Below is a small trained network, with its code and all its weights. Each question gives an input and a target symbol and asks what happens when units are switched off, that is, made to give their printed mean instead of their output.

import numpy as np


def w(rows, s, z=0):
    codes = np.array(rows[::2]) - 128.0
    scale = np.full(codes.shape[1], s)
    scale[-1] = z or s
    return codes * scale


def f(y):
    return np.maximum(y, 0)


def softmax(a):
    e = np.exp(a - a.max(-1, keepdims=True))
    return e / e.sum(-1, keepdims=True)


def log_softmax(a):
    a = a - a.max(-1, keepdims=True)
    return a - np.log(np.exp(a).sum(-1, keepdims=True))


def net(x, mask):
    ids = ['αγδζηθλμξπσφψω'.index(c) for c in x.split()]
    T = len(ids)
    res = E[ids] + P[:T]
    u = 0
    for l in range(2):
        r = res
        for j in range(3):
            rows = slice(2 * j, 2 * j + 2)
            q, k, v = (r @ M[l][rows].T for M in (Q, K, V))
            z = softmax(np.where(np.tri(T) > 0, q @ k.T / 2**0.5, -1e9)) @ v
            o = O[l][rows]
            res = res + np.where(mask[u + j], z, o[:, -1]) @ o[:, :-1]
        u += 3
        y = f(res @ A[l][:, :-1].T + A[l][:, -1])
        res = res + np.where(mask[u : u + 4], y, B[l][:, -1]) @ B[l][:, :-1]
        u += 4
    return log_softmax(res[-1] @ U[:, :-1].T + U[:, -1])


Q, K, V, O, A, B = {}, {}, {}, {}, {}, {}
E = w([
[79,137,227,134],'α',
[189,144,91,53],'γ',
[105,109,150,255],'δ',
[158,71,180,127],'ζ',
[83,111,26,150],'η',
[182,176,114,176],'θ',
[187,138,93,42],'λ',
[109,69,91,32],'μ',
[128,103,125,255],'ξ',
[117,181,148,62],'π',
[144,168,202,171],'σ',
[191,173,198,53],'φ',
[234,81,118,182],'ψ',
[106,10,140,161],'ω',
],0.017)
P = w([
[155,253,152,22],'0',
[90,226,96,86],'1',
[79,198,70,74],'2',
[64,193,56,83],'3',
[46,189,48,101],'4',
[48,183,25,98],'5',
],0.0042)
Q[0] = w([
[193,30,180,185],'0.h1',
[217,5,97,31],'0.h1',
[120,194,72,102],'0.h2',
[152,204,153,154],'0.h2',
[84,121,98,132],'0.h3',
[82,144,105,177],'0.h3',
],0.023)
K[0] = w([
[157,42,117,184],'0.h1',
[252,43,112,66],'0.h1',
[140,159,65,120],'0.h2',
[144,193,148,142],'0.h2',
[84,107,132,128],'0.h3',
[98,122,162,137],'0.h3',
],0.024)
V[0] = w([
[58,249,84,160],'0.h1',
[138,112,92,120],'0.h1',
[121,83,160,130],'0.h2',
[127,98,171,129],'0.h2',
[140,105,124,127],'0.h3',
[102,144,173,136],'0.h3',
],0.014)
O[0] = w([
[227,2,179,49,254],'0.h1',
[102,161,110,72,45],'0.h1',
[54,159,76,131,108],'0.h2',
[65,136,77,121,136],'0.h2',
[117,148,138,114,83],'0.h3',
[152,49,110,165,221],'0.h3',
],0.007,0.0039)
A[0] = w([
[81,98,149,165,128],'0.n1',
[99,187,195,177,4],'0.n2',
[51,79,122,75,26],'0.n3',
[143,184,245,103,31],'0.n4',
],0.011,0.0028)
B[0] = w([
[99,117,59,71,220],'0.n1',
[83,141,184,106,156],'0.n2',
[215,95,54,172,208],'0.n3',
[38,140,196,254,254],'0.n4',
],0.0097,0.0053)
Q[1] = w([
[63,114,68,132],'1.h1',
[150,107,107,197],'1.h1',
[5,87,93,144],'1.h2',
[123,107,149,98],'1.h2',
[150,207,125,113],'1.h3',
[46,113,196,63],'1.h3',
],0.024)
K[1] = w([
[66,132,145,64],'1.h1',
[187,134,131,92],'1.h1',
[254,143,77,84],'1.h2',
[164,129,154,114],'1.h2',
[154,211,129,86],'1.h3',
[41,94,220,67],'1.h3',
],0.025)
V[1] = w([
[140,136,127,154],'1.h1',
[94,132,159,51],'1.h1',
[129,128,157,157],'1.h2',
[87,126,164,94],'1.h2',
[68,46,150,95],'1.h3',
[231,101,2,182],'1.h3',
],0.0076)
O[1] = w([
[144,121,153,128,128],'1.h1',
[136,153,107,101,139],'1.h1',
[156,168,110,146,145],'1.h2',
[148,157,134,167,147],'1.h2',
[127,94,51,235,216],'1.h3',
[3,184,241,72,1],'1.h3',
],0.0059,0.0061)
A[1] = w([
[117,61,23,149,99],'1.n1',
[73,123,2,134,82],'1.n2',
[105,130,57,35,2],'1.n3',
[69,203,138,241,77],'1.n4',
],0.0096,0.0045)
B[1] = w([
[126,200,190,118,254],'1.n1',
[215,100,91,152,202],'1.n2',
[89,1,185,46,157],'1.n3',
[7,122,102,48,173],'1.n4',
],0.011,0.01)
U = w([
[76,105,49,151,84],'α',
[108,125,114,140,27],'γ',
[94,132,138,139,27],'δ',
[122,172,36,147,169],'ζ',
[104,128,130,141,37],'η',
[110,159,205,129,88],'θ',
[147,210,139,77,234],'λ',
[120,70,100,99,86],'μ',
[101,132,117,141,58],'ξ',
[176,80,89,186,230],'π',
[96,121,157,136,2],'σ',
[6,93,203,203,204],'φ',
[61,198,147,132,154],'ψ',
[99,123,134,132,72],'ω',
],0.012,0.0045)

Each question gives the input, a string of symbols that net reads in full, and the target symbol t.
The units are the heads (2 rows each of Q, K, V and O) and the neurons (one row each of A and B). Each row of codes is followed by its name. A weight is (code - 128) times the scale printed after its matrix; where a second scale follows, it is the last column's (O, A, B and U).
mask holds one flag per unit, layer by layer, with each layer's heads first. A switched-off unit (its flag False) gives its mean, the last column of its rows in O or B, instead of its output. The means were averaged over made-up inputs and are rounded, as every weight is.
A unit's drop is (log p(t) with every unit on - log p(t) with that unit switched off) / (log p(t) with every unit on - log p(t) with every unit switched off).
The circuit of an input: a set's keep is (log p(t) with only the set's units on - log p(t) with every unit switched off) / (log p(t) with every unit on - log p(t) with every unit switched off). Starting from the 12 units with the biggest drops (on a tie, the unit counted first), units are removed one at a time, each time the one whose removal leaves the highest keep (on an exact tie, the one counted first), for as long as the keep stays at least 0.8.
units of the circuit, in order: the units of the circuit, biggest drop first
k most important neurons: the k neurons with the biggest drops, biggest first
top k neurons in layer l: the k neurons of layer l with the biggest drops, biggest first
which heads matter: for each layer, one digit per head in row order, 1 if its drop is at least 0.15 and else 0, layers parted by /
drop of u: that unit's drop, to one decimal
input η ω γ, target λ: which heads matter	111 / 001
input ψ α ω, target α: which heads matter	110 / 001
input α α μ λ, target λ: which heads matter	010 / 001
input ψ α γ π α ψ, target ψ: which heads matter	100 / 001
input δ α α ζ ω π, target π: top neuron in layer 1	1.n4
input α γ α α φ, target φ: which heads matter	001 / 000
input θ φ μ α σ α, target π: which heads matter	001 / 001
input α α η λ, target λ: which heads matter	110 / 001
input γ α σ, target φ: units of the circuit, in order	0.n4; 1.n4
input μ π ξ, target φ: which heads matter	000 / 001
input α π μ σ, target φ: which heads matter	011 / 000
input α α α γ α, target π: which heads matter	000 / 001
input ζ μ η, target μ: top 2 neurons in layer 0	0.n4; 0.n2
input α δ α ω, target α: top neuron in layer 1	1.n2
input π α δ η, target φ: 2 most important neurons	0.n1; 1.n2
input ζ ω α λ ζ, target ζ: 3 most important neurons	1.n2; 0.n2; 0.n4
input α ω δ α η, target φ: top 2 neurons in layer 0	0.n1; 0.n2
input α λ ζ, target ζ: top 2 neurons in layer 1	1.n2; 1.n3
input ω ζ λ μ π φ, target φ: top 2 neurons in layer 1	1.n4; 1.n2
input π α γ, target λ: most important neuron	0.n1
input α ξ φ α α θ, target θ: drop of 1.n2	0.1
input η α α μ φ π, target π: drop of 1.h3	0.5
input λ α η ξ, target φ: drop of 1.h3	4.3
input α α α θ, target θ: drop of 1.h3	1.2
